Below are the code and all the weights of a small trained network. Each question names an input and a class and asks about switching units off, where a switched-off unit gives its printed mean instead of its output.

import numpy as np


def w(rows, s, z=0):
    codes = np.array(rows[::2]) - 128.0
    scale = np.full(codes.shape[1], s)
    scale[-1] = z or s
    return codes * scale


def norm(h):
    return h / np.sqrt((h * h).mean(-1, keepdims=True) + 1e-5)


def f(y):
    return y / 2 * (1 + np.tanh(0.7978845608 * (y + 0.044715 * y**3)))


def log_softmax(a):
    a = a - a.max(-1, keepdims=True)
    return a - np.log(np.exp(a).sum(-1, keepdims=True))


def net(x, mask):
    res = np.array(x, float).reshape(1, 3) / 4 @ E
    u = 0
    for l in range(2):
        y = f(norm(res) @ A[l][:, :-1].T + A[l][:, -1])
        res = res + np.where(mask[u : u + 11], y, B[l][:, -1]) @ B[l][:, :-1]
        u += 11
    return log_softmax(norm(res)[-1] @ U[:, :-1].T + U[:, -1])


A, B = {}, {}
E = w([
[112,119,92,136,80,126,84],'x0',
[120,159,82,14,159,64,97],'x1',
[129,97,2,169,128,115,172],'x2',
],0.0074)
A[0] = w([
[166,170,145,177,109,94,161,125],'0.n1',
[92,155,183,79,162,97,40,57],'0.n2',
[157,53,109,167,45,149,137,179],'0.n3',
[151,160,247,108,9,215,113,110],'0.n4',
[111,157,222,107,97,129,90,254],'0.n5',
[88,95,121,145,141,133,54,97],'0.n6',
[146,120,100,151,145,166,125,89],'0.n7',
[123,123,105,131,138,121,50,41],'0.n8',
[177,131,223,167,73,216,124,177],'0.n9',
[189,119,98,73,69,97,151,124],'0.n10',
[116,164,196,2,52,102,119,134],'0.n11',
],0.0077,0.004)
B[0] = w([
[117,124,81,234,45,116,164,135],'0.n1',
[112,146,148,128,45,170,172,199],'0.n2',
[112,131,177,127,153,133,199,200],'0.n3',
[195,108,88,135,253,96,99,243],'0.n4',
[94,110,206,142,142,103,34,253],'0.n5',
[171,119,138,136,157,183,136,133],'0.n6',
[56,107,181,83,124,132,132,128],'0.n7',
[107,199,151,118,173,143,117,126],'0.n8',
[136,101,8,96,172,146,100,242],'0.n9',
[194,137,111,94,183,164,138,153],'0.n10',
[113,153,123,162,33,107,252,241],'0.n11',
],0.0061,0.0066)
A[1] = w([
[95,88,137,150,138,144,199,142],'1.n1',
[101,157,218,101,11,108,148,55],'1.n2',
[125,155,178,44,106,119,112,108],'1.n3',
[129,161,69,120,85,85,142,147],'1.n4',
[132,203,195,113,66,115,111,24],'1.n5',
[161,94,149,162,219,140,1,3],'1.n6',
[185,101,84,121,126,169,154,128],'1.n7',
[112,109,139,185,58,139,209,100],'1.n8',
[174,68,115,185,134,146,123,205],'1.n9',
[101,99,119,170,99,182,178,84],'1.n10',
[124,67,62,134,147,138,93,141],'1.n11',
],0.0088,0.0036)
B[1] = w([
[111,116,104,118,79,131,62,186],'1.n1',
[78,173,254,129,104,51,101,242],'1.n2',
[109,141,139,189,47,129,104,190],'1.n3',
[148,132,124,144,208,142,137,195],'1.n4',
[110,171,153,157,106,56,120,194],'1.n5',
[125,87,154,121,210,188,82,254],'1.n6',
[122,157,120,105,106,115,155,184],'1.n7',
[128,113,120,159,83,176,110,207],'1.n8',
[122,120,164,114,107,134,115,230],'1.n9',
[171,117,160,118,59,165,143,171],'1.n10',
[122,161,159,109,138,92,136,229],'1.n11',
],0.0097,0.0056)
U = w([
[140,43,167,127,254,173,62,68],'0',
[94,190,212,130,104,25,113,3],'1',
[144,57,82,145,43,189,150,189],'2',
[144,160,28,77,203,69,189,237],'3',
],0.013,0.0011)

Each question gives the input, the list of numbers given to net, and the class t.
The units are the neurons (one row each of A and B). Each row of codes is followed by its name. A weight is (code - 128) times the scale printed after its matrix; where a second scale follows, it is the last column's (A, B and U).
mask holds one flag per neuron, layer by layer. A switched-off neuron (its flag False) gives its mean, the last column of its row in B, instead of its output. The means were averaged over made-up inputs and are rounded, as every weight is.
A unit's drop is (log p(t) with every unit on - log p(t) with that unit switched off) / (log p(t) with every unit on - log p(t) with every unit switched off).
The circuit of an input: a set's keep is (log p(t) with only the set's units on - log p(t) with every unit switched off) / (log p(t) with every unit on - log p(t) with every unit switched off). Starting from the 12 units with the biggest drops (on a tie, the unit counted first), units are removed one at a time, each time the one whose removal leaves the highest keep (on an exact tie, the one counted first), for as long as the keep stays at least 0.8.
units of the circuit, in order: the units of the circuit, biggest drop first
most important unit: the unit with the biggest drop
k most important neurons: the k neurons with the biggest drops, biggest first
top k neurons in layer l: the k neurons of layer l with the biggest drops, biggest first
drop of u: that unit's drop, to one decimal
input [4,-1,-8], class 0: most important unit => 0.n4
input [-6,0,-5], class 0: 2 most important neurons => (0.n4, 0.n9)
input [-8,0,-7], class 0: units of the circuit, in order => (0.n4, 1.n2)
input [-8,-5,1], class 2: top 3 neurons in layer 0 => (0.n1, 0.n5, 0.n4)
input [-8,1,2], class 3: units of the circuit, in order => (0.n5, 1.n2)
input [4,-5,1], class 2: 2 most important neurons => (0.n5, 0.n3)
input [-7,-7,1], class 2: top 2 neurons in layer 0 => (0.n1, 0.n5)
input [3,0,-3], class 0: 2 most important neurons => (0.n4, 0.n5)
input [-4,-1,-8], class 0: 2 most important neurons => (0.n4, 0.n9)
input [-3,6,1], class 3: 3 most important neurons => (0.n5, 1.n2, 0.n10)
input [8,6,1], class 3: top 2 neurons in layer 1 => (1.n2, 1.n4)
input [4,4,1], class 3: drop of 0.n5 => 0.7
input [8,-2,-6], class 0: drop of 0.n4 => 0.2
input [-4,2,2], class 3: most important unit => 0.n5
